Here is a tiny trained network, its code and every weight. The questions are about switching its units off for an input and a class, where a switched-off unit gives its printed mean instead of its output.

import numpy as np


def w(rows, s, z=0):
    codes = np.array(rows[::2]) - 128.0
    scale = np.full(codes.shape[1], s)
    scale[-1] = z or s
    return codes * scale


def f(y):
    return np.maximum(y, 0)


def log_softmax(a):
    a = a - a.max(-1, keepdims=True)
    return a - np.log(np.exp(a).sum(-1, keepdims=True))


def net(x, mask):
    res = np.array(x, float).reshape(1, 4) / 4 @ E
    y = f(res @ A[0][:, :-1].T + A[0][:, -1])
    res = res + np.where(mask, y, B[0][:, -1]) @ B[0][:, :-1]
    return log_softmax(res[-1] @ U[:, :-1].T + U[:, -1])


A, B = {}, {}
E = w([
[146,130,2,149,143],'x0',
[102,115,91,97,231],'x1',
[148,90,133,175,187],'x2',
[59,170,101,166,90],'x3',
],0.011)
A[0] = w([
[77,139,13,191,198,32],'N0',
[79,137,131,143,115,42],'N1',
[146,106,135,161,187,187],'N2',
[148,94,250,69,250,98],'N3',
[221,125,88,93,28,45],'N4',
[232,51,118,248,238,47],'N5',
[89,111,224,181,86,96],'N6',
[96,136,56,156,134,87],'N7',
[107,121,209,93,175,2],'N8',
[64,162,232,169,11,83],'N9',
[80,133,227,197,111,97],'N10',
[78,161,96,75,75,234],'N11',
[148,141,105,133,103,40],'N12',
[103,117,205,95,178,12],'N13',
[48,151,87,133,163,108],'N14',
[18,152,12,106,186,34],'N15',
],0.014,0.004)
B[0] = w([
[170,56,116,242,103,220],'N0',
[143,155,114,146,118,146],'N1',
[175,97,146,132,147,180],'N2',
[99,96,214,68,207,244],'N3',
[162,49,106,38,66,177],'N4',
[221,197,73,127,184,230],'N5',
[156,168,208,160,78,202],'N6',
[122,76,148,178,103,175],'N7',
[83,105,159,95,152,176],'N8',
[149,251,124,176,56,248],'N9',
[179,135,222,180,84,199],'N10',
[80,106,93,84,95,190],'N11',
[121,108,115,109,123,139],'N12',
[100,81,175,93,133,175],'N13',
[107,78,143,182,115,175],'N14',
[43,120,97,203,157,213],'N15',
],0.031,0.016)
U = w([
[205,152,84,185,116,28],'0',
[50,189,193,83,107,9],'1',
[146,92,77,83,56,253],'2',
[150,218,208,172,64,191],'3',
[113,107,254,106,245,242],'4',
[46,85,102,232,108,155],'5',
[235,70,99,221,207,65],'6',
[252,156,133,114,229,59],'7',
],0.0065,0.0031)

Each question gives the input, the list of numbers given to net, and the class t.
The units are the neurons (one row each of A and B). Each row of codes is followed by its name. A weight is (code - 128) times the scale printed after its matrix; where a second scale follows, it is the last column's (A, B and U).
mask holds one flag per neuron, in row order. A switched-off neuron (its flag False) gives its mean, the last column of its row in B, instead of its output. The means were averaged over made-up inputs and are rounded, as every weight is.
A unit's drop is (log p(t) with every unit on - log p(t) with that unit switched off) / (log p(t) with every unit on - log p(t) with every unit switched off).
The circuit of an input: a set's keep is (log p(t) with only the set's units on - log p(t) with every unit switched off) / (log p(t) with every unit on - log p(t) with every unit switched off). Starting from the 12 units with the biggest drops (on a tie, the unit counted first), units are removed one at a time, each time the one whose removal leaves the highest keep (on an exact tie, the one counted first), for as long as the keep stays at least 0.8.
units of the circuit, in order: the units of the circuit, biggest drop first
unit that matters most: the unit with the biggest drop
top k neurons: the k neurons with the biggest drops, biggest first
drop when u is switched off: that unit's drop, to one decimal
input [3,2,6,6], class 6: unit that matters most	N5
input [-1,1,1,0], class 4: top 3 neurons	N9; N5; N0
input [-1,-1,2,-8], class 4: top 2 neurons	N3; N9
input [2,8,4,-7], class 7: top 2 neurons	N5; N3
input [5,-5,-1,-8], class 2: top 2 neurons	N4; N3
input [3,2,-3,-5], class 6: top 2 neurons	N3; N9
input [2,8,-6,-4], class 5: top 2 neurons	N15; N5
input [-3,3,6,7], class 6: top 2 neurons	N9; N11
input [6,-2,6,-7], class 7: top 2 neurons	N5; N15
input [5,-7,-7,6], class 2: top 2 neurons	N4; N11
input [5,-7,8,2], class 6: drop when N9 is switched off	0.2
input [7,-7,-2,3], class 2: drop when N4 is switched off	0.3
input [2,-4,7,0], class 7: drop when N15 is switched off	0.2
input [-8,4,2,3], class 4: units of the circuit, in order	N3
